Below is a small trained network, with its code and all its weights. Each question gives an input and a target symbol and asks what happens when units are switched off, that is, made to give their printed mean instead of their output.

import numpy as np


def w(rows, s, z=0):
    codes = np.array(rows[::2]) - 128.0
    scale = np.full(codes.shape[1], s)
    scale[-1] = z or s
    return codes * scale


def f(y):
    return np.maximum(y, 0)


def softmax(a):
    e = np.exp(a - a.max(-1, keepdims=True))
    return e / e.sum(-1, keepdims=True)


def log_softmax(a):
    a = a - a.max(-1, keepdims=True)
    return a - np.log(np.exp(a).sum(-1, keepdims=True))


def net(x, mask):
    ids = ['αδεζηθλξπψ'.index(c) for c in x.split()]
    T = len(ids)
    res = E[ids] + P[:T]
    u = 0
    for l in range(2):
        q, k, v = (res @ M[l].T for M in (Q, K, V))
        z = softmax(np.where(np.tri(T) > 0, q @ k.T / 2**0.5, -1e9)) @ v
        res = res + np.where(mask[u], z, O[l][:, -1]) @ O[l][:, :-1]
        u += 1
        y = f(res @ A[l][:, :-1].T + A[l][:, -1])
        res = res + np.where(mask[u : u + 4], y, B[l][:, -1]) @ B[l][:, :-1]
        u += 4
    return log_softmax(res[-1] @ U[:, :-1].T + U[:, -1])


Q, K, V, O, A, B = {}, {}, {}, {}, {}, {}
E = w([
[100,166,103,53,61,83,102,157,105,117,113,168],'α',
[165,201,161,101,95,136,202,122,132,162,160,168],'δ',
[131,111,222,105,172,116,123,175,71,156,59,137],'ε',
[26,158,179,140,149,142,90,57,50,97,178,150],'ζ',
[74,132,67,186,133,106,193,59,205,72,126,140],'η',
[199,199,157,139,148,94,79,176,138,127,161,76],'θ',
[152,135,202,127,134,184,139,32,126,74,34,45],'λ',
[126,50,102,56,96,146,90,186,90,71,109,91],'ξ',
[108,117,113,131,147,251,112,159,140,96,123,202],'π',
[176,46,135,173,106,174,166,151,93,147,165,52],'ψ',
],0.013)
P = w([
[58,123,61,109,170,89,105,111,195,254,132,108],'0',
[67,201,112,66,183,166,162,132,159,151,150,70],'1',
[88,187,107,70,163,179,161,132,152,128,150,62],'2',
[120,187,126,94,137,158,158,147,124,109,140,96],'3',
[131,170,135,107,120,169,162,149,116,96,148,105],'4',
[145,161,155,133,111,156,159,149,99,80,151,129],'5',
[165,154,161,143,93,162,147,159,96,70,150,142],'6',
[184,144,160,173,86,151,148,153,100,45,150,152],'7',
[197,132,173,194,69,139,135,168,84,35,141,170],'8',
[189,117,192,196,77,142,143,150,100,31,149,165],'9',
[219,109,215,209,87,122,138,151,90,13,158,175],'10',
],0.0078)
Q[0] = w([
[194,110,190,224,72,57,139,156,86,15,126,185],'L0H1',
[176,207,179,113,115,176,191,135,116,1,102,108],'L0H1',
],0.0061)
K[0] = w([
[174,188,179,152,66,162,124,155,35,25,134,163],'L0H1',
[255,81,181,162,58,200,148,179,35,87,115,82],'L0H1',
],0.0064)
V[0] = w([
[150,251,116,106,67,82,92,156,134,129,244,137],'L0H1',
[158,215,191,111,145,14,26,84,136,99,1,108],'L0H1',
],0.0051)
O[0] = w([
[145,92,208,106,131,168,119,86,255,112,78,106,175],'L0H1',
[190,103,72,91,139,145,92,28,121,137,135,131,8],'L0H1',
],0.0099,0.0017)
A[0] = w([
[99,51,169,85,146,114,34,219,153,163,50,102,171],'L0N1',
[194,232,184,93,188,64,74,205,42,242,111,210,148],'L0N2',
[230,119,63,2,76,188,102,173,69,106,152,90,222],'L0N3',
[74,17,127,67,151,171,9,66,106,167,73,164,251],'L0N4',
],0.0049,0.0021)
B[0] = w([
[154,137,155,64,134,63,129,179,147,65,41,88,188],'L0N1',
[74,230,182,251,134,86,190,47,94,102,141,63,205],'L0N2',
[120,89,181,78,133,54,100,53,100,97,255,138,252],'L0N3',
[119,98,226,121,149,158,32,56,159,125,71,182,183],'L0N4',
],0.0058,0.0035)
Q[1] = w([
[128,119,72,159,131,126,158,180,138,246,79,159],'L1H1',
[150,71,56,79,132,109,46,137,122,253,77,141],'L1H1',
],0.0068)
K[1] = w([
[65,210,123,43,135,86,112,79,115,192,74,35],'L1H1',
[28,231,88,32,223,132,166,123,166,255,121,101],'L1H1',
],0.0048)
V[1] = w([
[28,115,149,56,131,201,10,163,50,68,78,239],'L1H1',
[224,33,152,89,135,149,84,170,48,178,110,2],'L1H1',
],0.0052)
O[1] = w([
[222,202,100,59,255,79,155,140,126,99,137,205,221],'L1H1',
[85,234,49,134,21,166,60,108,175,78,121,116,254],'L1H1',
],0.0082,0.00025)
A[1] = w([
[203,73,127,108,210,69,181,56,162,146,130,157,27],'L1N1',
[124,254,73,149,140,125,120,113,171,75,66,155,100],'L1N2',
[90,132,136,156,19,166,151,114,168,222,102,157,2],'L1N3',
[116,123,3,83,130,70,88,230,97,92,154,142,19],'L1N4',
],0.0062,0.003)
B[1] = w([
[94,200,80,177,31,226,177,193,71,137,78,139,220],'L1N1',
[158,80,3,105,114,72,114,179,114,194,123,59,252],'L1N2',
[219,114,167,30,132,203,233,98,157,90,209,156,193],'L1N3',
[86,139,193,237,172,118,164,115,239,90,139,89,178],'L1N4',
],0.0064,0.0036)
U = w([
[133,145,118,100,146,216,76,182,156,150,91,202,167],'α',
[120,98,209,107,161,117,98,98,241,85,124,124,102],'δ',
[87,157,112,164,157,132,86,2,74,125,212,167,85],'ε',
[194,184,152,98,163,154,199,149,151,121,157,167,56],'ζ',
[144,24,155,125,124,134,128,178,76,178,190,103,225],'η',
[168,124,108,67,98,225,92,62,153,97,37,126,90],'θ',
[140,91,65,33,93,19,86,126,94,132,178,159,252],'λ',
[194,173,130,178,174,93,48,135,191,195,158,83,152],'ξ',
[117,110,175,161,154,61,181,152,90,156,65,131,116],'π',
[39,134,76,191,70,152,154,174,152,97,107,100,81],'ψ',
],0.0068,0.0027)

Each question gives the input, a string of symbols that net reads in full, and the target symbol t.
The units are the heads (2 rows each of Q, K, V and O) and the neurons (one row each of A and B). Each row of codes is followed by its name. A weight is (code - 128) times the scale printed after its matrix; where a second scale follows, it is the last column's (O, A, B and U).
mask holds one flag per unit, layer by layer, with each layer's heads first. A switched-off unit (its flag False) gives its mean, the last column of its rows in O or B, instead of its output. The means were averaged over made-up inputs and are rounded, as every weight is.
A unit's drop is (log p(t) with every unit on - log p(t) with that unit switched off) / (log p(t) with every unit on - log p(t) with every unit switched off).
The circuit of an input: a set's keep is (log p(t) with only the set's units on - log p(t) with every unit switched off) / (log p(t) with every unit on - log p(t) with every unit switched off). Starting from all 10 units, units are removed one at a time, each time the one whose removal leaves the highest keep (on an exact tie, the one counted first), for as long as the keep stays at least 0.8.
units of the circuit, in order: the units of the circuit, biggest drop first
most important unit: the unit with the biggest drop
top k neurons: the k neurons with the biggest drops, biggest first
k most important neurons of layer l: the k neurons of layer l with the biggest drops, biggest first
drop of u: that unit's drop, to one decimal
input η ξ π η π, target ζ: most important unit	L1H1
input ε λ θ, target ε: top 2 neurons	L0N3, L0N2
input λ η ψ π, target ψ: units of the circuit, in order	L0H1, L1H1, L0N3
input ζ δ θ θ η, target δ: 2 most important neurons of layer 1	L1N2, L1N3
input λ δ η η θ α θ ε, target δ: units of the circuit, in order	L0H1, L0N4, L1N2
input π η η δ, target π: units of the circuit, in order	L1H1, L0N2
input α α λ ψ λ λ η λ, target ε: units of the circuit, in order	L0H1, L0N3
input δ η ψ ζ θ, target ψ: units of the circuit, in order	L1H1, L0N2
input ψ ζ η ψ δ, target ψ: top 2 neurons	L0N2, L1N2
input ψ η ε δ ξ η ξ η, target λ: 2 most important neurons of layer 1	L1N2, L1N1
input θ θ ζ, target δ: top 2 neurons	L0N4, L1N1
input η ε ψ ζ η π η θ ψ ψ π, target ψ: units of the circuit, in order	L0H1, L1H1
input θ η ε ψ ψ α α, target ψ: top 2 neurons	L0N2, L0N4
input θ δ ε π η θ η π ζ α ζ, target ζ: units of the circuit, in order	L1H1
input η ζ η δ ζ ξ, target δ: 3 most important neurons of layer 1	L1N4, L1N2, L1N1
input ψ π θ, target ψ: 2 most important neurons of layer 0	L0N2, L0N4
input π η ε, target π: 2 most important neurons of layer 0	L0N2, L0N1
input η ξ θ ψ δ, target ψ: drop of L0N2	0.3
input ε λ π ε θ ε ψ η ψ, target ψ: drop of L0H1	0.3
input θ θ α η α θ θ η, target θ: drop of L0H1	1.3
input ψ η ζ, target ψ: most important unit	L0H1
